Here is a tiny trained network, its code and every weight. The questions are about switching its units off for an input and a target symbol, where a switched-off unit gives its printed mean instead of its output.

import numpy as np


def w(rows, s, z=0):
    codes = np.array(rows[::2]) - 128.0
    scale = np.full(codes.shape[1], s)
    scale[-1] = z or s
    return codes * scale


def f(y):
    return np.maximum(y, 0)


def softmax(a):
    e = np.exp(a - a.max(-1, keepdims=True))
    return e / e.sum(-1, keepdims=True)


def log_softmax(a):
    a = a - a.max(-1, keepdims=True)
    return a - np.log(np.exp(a).sum(-1, keepdims=True))


def net(x, mask):
    ids = ['ΓΔβεζλμω'.index(c) for c in x.split()]
    T = len(ids)
    res = E[ids] + P[:T]
    u = 0
    for l in range(3):
        q, k, v = (res @ M[l].T for M in (Q, K, V))
        z = softmax(np.where(np.tri(T) > 0, q @ k.T / 2**0.5, -1e9)) @ v
        res = res + np.where(mask[u], z, O[l][:, -1]) @ O[l][:, :-1]
        u += 1
        y = f(res @ A[l][:, :-1].T + A[l][:, -1])
        res = res + np.where(mask[u : u + 8], y, B[l][:, -1]) @ B[l][:, :-1]
        u += 8
    return log_softmax(res[-1] @ U[:, :-1].T + U[:, -1])


Q, K, V, O, A, B = {}, {}, {}, {}, {}, {}
E = w([
[79,6,109],'Γ',
[178,192,141],'Δ',
[104,105,121],'β',
[132,144,132],'ε',
[153,101,127],'ζ',
[178,75,119],'λ',
[178,126,137],'μ',
[132,59,114],'ω',
],0.013)
P = w([
[132,97,218],'0',
[71,46,39],'1',
[102,182,187],'2',
[152,19,144],'3',
[230,51,39],'4',
[100,178,208],'5',
[154,9,134],'6',
],0.016)
Q[0] = w([
[139,206,103],'L0H0',
[194,55,254],'L0H0',
],0.0072)
K[0] = w([
[33,216,71],'L0H0',
[44,188,253],'L0H0',
],0.0056)
V[0] = w([
[254,73,81],'L0H0',
[219,88,228],'L0H0',
],0.0045)
O[0] = w([
[73,197,2,139],'L0H0',
[191,149,63,252],'L0H0',
],0.0072,0.0033)
A[0] = w([
[234,86,147,2],'L0N0',
[55,145,254,180],'L0N1',
[181,57,79,17],'L0N2',
[18,175,176,118],'L0N3',
[197,180,149,64],'L0N4',
[111,27,13,60],'L0N5',
[114,248,135,175],'L0N6',
[192,163,189,62],'L0N7',
],0.0084,0.0073)
B[0] = w([
[42,146,94,167],'L0N0',
[196,90,217,204],'L0N1',
[93,159,154,193],'L0N2',
[39,181,143,150],'L0N3',
[162,184,133,138],'L0N4',
[177,207,143,254],'L0N5',
[91,135,255,168],'L0N6',
[138,190,83,146],'L0N7',
],0.009,0.0078)
Q[1] = w([
[23,209,128],'L1H0',
[74,91,6],'L1H0',
],0.014)
K[1] = w([
[24,253,112],'L1H0',
[196,129,189],'L1H0',
],0.014)
V[1] = w([
[113,254,158],'L1H0',
[128,150,229],'L1H0',
],0.0095)
O[1] = w([
[139,141,253,25],'L1H0',
[31,201,153,254],'L1H0',
],0.007,0.0047)
A[1] = w([
[212,196,96,80],'L1N0',
[183,143,108,86],'L1N1',
[33,140,138,167],'L1N2',
[100,192,139,3],'L1N3',
[137,177,177,41],'L1N4',
[154,86,53,171],'L1N5',
[82,210,3,153],'L1N6',
[76,55,173,94],'L1N7',
],0.011,0.012)
B[1] = w([
[9,113,176,160],'L1N0',
[90,165,127,137],'L1N1',
[145,93,121,178],'L1N2',
[154,127,36,130],'L1N3',
[56,153,35,165],'L1N4',
[122,191,76,206],'L1N5',
[98,28,137,255],'L1N6',
[125,85,83,154],'L1N7',
],0.011,0.0099)
Q[2] = w([
[146,43,217],'L2H0',
[91,205,254],'L2H0',
],0.0056)
K[2] = w([
[243,3,252],'L2H0',
[137,165,216],'L2H0',
],0.0052)
V[2] = w([
[138,253,229],'L2H0',
[123,74,226],'L2H0',
],0.0052)
O[2] = w([
[156,81,1,3],'L2H0',
[10,240,123,171],'L2H0',
],0.0098,0.0058)
A[2] = w([
[239,72,247,54],'L2N0',
[224,134,203,207],'L2N1',
[51,109,106,3],'L2N2',
[123,138,140,20],'L2N3',
[155,251,88,254],'L2N4',
[92,49,146,45],'L2N5',
[125,222,137,19],'L2N6',
[112,220,53,58],'L2N7',
],0.013,0.0071)
B[2] = w([
[93,113,4,170],'L2N0',
[208,102,193,198],'L2N1',
[196,116,127,234],'L2N2',
[116,105,136,128],'L2N3',
[132,178,98,241],'L2N4',
[123,156,81,255],'L2N5',
[160,76,82,146],'L2N6',
[144,58,172,163],'L2N7',
],0.02,0.0071)
U = w([
[86,44,77,224],'Γ',
[146,143,24,53],'Δ',
[79,104,183,255],'β',
[84,218,96,90],'ε',
[157,120,180,189],'ζ',
[205,73,112,11],'λ',
[169,188,119,56],'μ',
[155,3,172,150],'ω',
],0.014,0.0058)

Each question gives the input, a string of symbols that net reads in full, and the target symbol t.
The units are the heads (2 rows each of Q, K, V and O) and the neurons (one row each of A and B). Each row of codes is followed by its name. A weight is (code - 128) times the scale printed after its matrix; where a second scale follows, it is the last column's (O, A, B and U).
mask holds one flag per unit, layer by layer, with each layer's heads first. A switched-off unit (its flag False) gives its mean, the last column of its rows in O or B, instead of its output. The means were averaged over made-up inputs and are rounded, as every weight is.
A unit's drop is (log p(t) with every unit on - log p(t) with that unit switched off) / (log p(t) with every unit on - log p(t) with every unit switched off).
The circuit of an input: a set's keep is (log p(t) with only the set's units on - log p(t) with every unit switched off) / (log p(t) with every unit on - log p(t) with every unit switched off). Starting from the 12 units with the biggest drops (on a tie, the unit counted first), units are removed one at a time, each time the one whose removal leaves the highest keep (on an exact tie, the one counted first), for as long as the keep stays at least 0.8.
circuit, biggest first: the units of the circuit, biggest drop first
unit that matters most: the unit with the biggest drop
top k neurons: the k neurons with the biggest drops, biggest first
top k neurons in layer l: the k neurons of layer l with the biggest drops, biggest first
input λ μ Δ μ, target λ: top 2 neurons in layer 2 => (L2N1, L2N0)
input λ λ ω ζ, target λ: circuit, biggest first => (L2N1, L2H0, L1N6, L1N0)
input ε μ ε ζ, target ε: unit that matters most => L0N1
input ζ β ε β β Δ ε, target ζ: top 2 neurons => (L1N6, L0N6)
input λ ω ε Δ λ β ε, target λ: circuit, biggest first => (L2H0, L1H0, L1N6)
input Δ ζ ε Δ, target Δ: circuit, biggest first => (L1N6, L2H0)
input β Γ Δ μ, target β: top 3 neurons => (L0N0, L0N1, L0N5)
input β ζ ζ, target ζ: top 4 neurons => (L1N6, L2N1, L2N5, L0N5)
input Δ Γ ε ε, target Δ: circuit, biggest first => (L1H0, L1N5)
input λ Δ ε ω Δ β β, target λ: circuit, biggest first => (L2H0, L1H0, L0N6, L1N5)
input λ Γ ε μ Γ Γ, target Γ: top 2 neurons => (L0N5, L2N0)
input λ Δ β ε, target λ: top 3 neurons in layer 0 => (L0N6, L0N2, L0N5)
input Γ ε Δ, target Δ: top 4 neurons => (L2N4, L1N6, L2N6, L2N1)
input Δ ε ω Γ, target Δ: unit that matters most => L1H0
input μ Δ ω β, target μ: top 4 neurons in layer 0 => (L0N6, L0N5, L0N0, L0N3)
input ζ Δ Δ β β μ β, target ζ: top 3 neurons => (L1N6, L0N6, L0N5)
input Γ λ ω λ, target Γ: top 3 neurons => (L2N0, L0N1, L0N0)
input ε Δ β Δ, target ε: top 4 neurons => (L0N1, L1N6, L0N0, L0N5)
input β Δ ε ω ζ, target Γ: top 2 neurons in layer 2 => (L2N5, L2N4)
input ε β Δ Γ μ, target Γ: top 3 neurons => (L2N4, L1N6, L0N5)
